Here is a tiny trained network, its code and every weight. The questions are about switching its units off for an input and a class, where a switched-off unit gives its printed mean instead of its output.

import numpy as np


def w(rows, s, z=0):
    codes = np.array(rows[::2]) - 128.0
    scale = np.full(codes.shape[1], s)
    scale[-1] = z or s
    return codes * scale


def norm(h):
    return h / np.sqrt((h * h).mean(-1, keepdims=True) + 1e-5)


def f(y):
    return np.maximum(y, 0)


def log_softmax(a):
    a = a - a.max(-1, keepdims=True)
    return a - np.log(np.exp(a).sum(-1, keepdims=True))


def net(x, mask):
    res = np.array(x, float).reshape(1, 4) / 4 @ E
    u = 0
    for l in range(2):
        y = f(norm(res) @ A[l][:, :-1].T + A[l][:, -1])
        res = res + np.where(mask[u : u + 8], y, B[l][:, -1]) @ B[l][:, :-1]
        u += 8
    return log_softmax(norm(res)[-1] @ U[:, :-1].T + U[:, -1])


A, B = {}, {}
E = w([
[155,194,200,85,112,3,141,174,152,169,175,99],'x0',
[132,126,176,44,198,173,75,124,27,153,122,168],'x1',
[147,249,179,154,184,66,144,83,156,91,68,215],'x2',
[125,148,138,114,122,143,122,125,134,111,122,101],'x3',
],0.0049)
A[0] = w([
[118,43,91,134,57,136,157,205,157,154,165,68,168],'0.n0',
[109,78,135,37,120,147,101,174,41,148,117,142,136],'0.n1',
[127,159,174,90,64,42,154,175,115,164,130,119,76],'0.n2',
[129,90,176,21,186,173,32,179,20,186,159,146,96],'0.n3',
[141,141,188,63,80,81,138,223,133,173,240,115,113],'0.n4',
[184,174,156,55,108,39,146,195,126,175,198,98,162],'0.n5',
[147,143,222,55,221,132,72,79,3,134,109,216,4],'0.n6',
[162,154,162,175,152,137,154,135,179,84,47,198,116],'0.n7',
],0.0051,0.0034)
B[0] = w([
[104,201,129,150,251,155,42,116,153,162,69,116,242],'0.n0',
[175,148,77,92,138,104,196,146,82,7,141,109,213],'0.n1',
[171,167,67,66,167,116,122,52,55,121,63,161,187],'0.n2',
[124,99,209,126,3,137,217,126,99,162,188,154,253],'0.n3',
[129,89,238,219,108,187,127,180,154,143,169,96,222],'0.n4',
[135,77,177,165,140,66,101,11,198,115,169,85,233],'0.n5',
[141,170,107,163,221,131,11,157,197,146,65,89,235],'0.n6',
[43,92,234,124,78,124,143,164,117,121,132,113,194],'0.n7',
],0.0059,0.0074)
A[1] = w([
[149,123,141,111,98,2,167,31,135,101,195,132,33],'1.n0',
[59,192,93,192,125,174,133,230,155,94,86,180,225],'1.n1',
[82,123,217,199,123,107,140,131,172,141,78,126,163],'1.n2',
[93,69,80,182,200,144,80,155,171,114,136,49,114],'1.n3',
[177,146,49,57,72,203,237,207,47,111,169,142,8],'1.n4',
[82,191,64,112,158,176,61,242,128,176,75,102,115],'1.n5',
[196,106,126,124,87,169,188,161,97,118,227,98,151],'1.n6',
[181,176,165,112,178,137,85,158,150,50,109,154,179],'1.n7',
],0.0059,0.0017)
B[1] = w([
[45,93,1,70,135,157,157,241,72,59,40,196,185],'1.n0',
[191,11,194,114,37,136,205,165,65,91,158,116,197],'1.n1',
[103,178,72,107,87,190,129,117,136,171,195,115,254],'1.n2',
[146,183,171,102,188,51,63,144,126,137,69,137,210],'1.n3',
[185,229,37,72,136,110,52,40,215,182,118,116,179],'1.n4',
[191,100,106,97,165,113,202,163,41,76,119,243,190],'1.n5',
[105,107,87,146,45,157,178,79,124,136,135,199,190],'1.n6',
[129,76,44,155,177,109,123,134,135,153,112,86,192],'1.n7',
],0.0062,0.0083)
U = w([
[196,92,115,139,181,141,144,196,62,77,67,161,182],'0',
[110,87,199,161,5,169,189,141,119,120,197,105,225],'1',
[140,178,153,162,210,101,47,110,187,164,138,75,192],'2',
[51,138,41,112,105,82,168,118,166,76,121,134,9],'3',
[189,153,17,93,90,184,141,49,123,140,141,149,1],'4',
],0.013,0.0018)

Each question gives the input, the list of numbers given to net, and the class t.
The units are the neurons (one row each of A and B). Each row of codes is followed by its name. A weight is (code - 128) times the scale printed after its matrix; where a second scale follows, it is the last column's (A, B and U).
mask holds one flag per neuron, layer by layer. A switched-off neuron (its flag False) gives its mean, the last column of its row in B, instead of its output. The means were averaged over made-up inputs and are rounded, as every weight is.
A unit's drop is (log p(t) with every unit on - log p(t) with that unit switched off) / (log p(t) with every unit on - log p(t) with every unit switched off).
The circuit of an input: a set's keep is (log p(t) with only the set's units on - log p(t) with every unit switched off) / (log p(t) with every unit on - log p(t) with every unit switched off). Starting from the 12 units with the biggest drops (on a tie, the unit counted first), units are removed one at a time, each time the one whose removal leaves the highest keep (on an exact tie, the one counted first), for as long as the keep stays at least 0.8.
circuit, biggest first: the units of the circuit, biggest drop first
k most important neurons: the k neurons with the biggest drops, biggest first
k most important neurons of layer l: the k neurons of layer l with the biggest drops, biggest first
drop when u is switched off: that unit's drop, to one decimal
input [-6,-7,0,-8], class 0: circuit, biggest first	0.n3, 0.n5, 1.n1
input [-7,0,5,1], class 1: circuit, biggest first	0.n7, 0.n0
input [5,0,-3,-1], class 2: circuit, biggest first	0.n0
input [8,-3,1,-4], class 3: 3 most important neurons	1.n0, 0.n6, 0.n0
input [0,-8,1,-4], class 1: circuit, biggest first	0.n5, 1.n1
input [-7,0,-8,2], class 0: 3 most important neurons of layer 1	1.n2, 1.n3, 1.n5
input [-5,8,0,5], class 4: 4 most important neurons	0.n3, 0.n0, 0.n1, 1.n4
input [-3,8,0,-6], class 4: 2 most important neurons	0.n3, 0.n0
input [8,-2,1,3], class 3: 3 most important neurons of layer 1	1.n0, 1.n3, 1.n1
input [-6,-1,-6,-6], class 0: 2 most important neurons	0.n0, 0.n5
input [7,-5,2,-3], class 3: 3 most important neurons	1.n0, 0.n6, 0.n2
input [4,-1,8,-2], class 3: 2 most important neurons	1.n0, 0.n0
input [0,8,-8,-1], class 4: 3 most important neurons of layer 0	0.n1, 0.n7, 0.n5
input [4,8,-2,-1], class 1: circuit, biggest first	0.n3
input [1,7,-1,-8], class 1: 3 most important neurons	0.n3, 0.n2, 0.n6
input [-8,7,-1,0], class 4: 2 most important neurons	0.n3, 0.n0
input [-4,-3,1,0], class 1: 2 most important neurons	0.n6, 0.n5
input [8,1,0,4], class 1: 4 most important neurons	0.n4, 0.n6, 0.n0, 1.n3
input [-3,-8,-1,3], class 0: 3 most important neurons	0.n5, 0.n3, 0.n0
input [-1,-4,0,-2], class 0: 2 most important neurons	0.n5, 0.n3
input [0,-2,-6,-2], class 0: 2 most important neurons	1.n5, 0.n5
input [-1,6,-8,0], class 4: 2 most important neurons of layer 0	0.n1, 0.n5
input [7,-7,1,-2], class 3: 3 most important neurons of layer 1	1.n0, 1.n4, 1.n3
input [-3,-5,-2,8], class 0: 2 most important neurons	0.n5, 1.n5
input [0,8,-8,5], class 4: 2 most important neurons of layer 1	1.n4, 1.n1
input [0,7,-6,-3], class 4: most important neuron of layer 1	1.n4
input [6,-1,3,2], class 3: drop when 0.n2 is switched off	0.2
input [-6,-5,-4,6], class 0: drop when 0.n5 is switched off	0.6
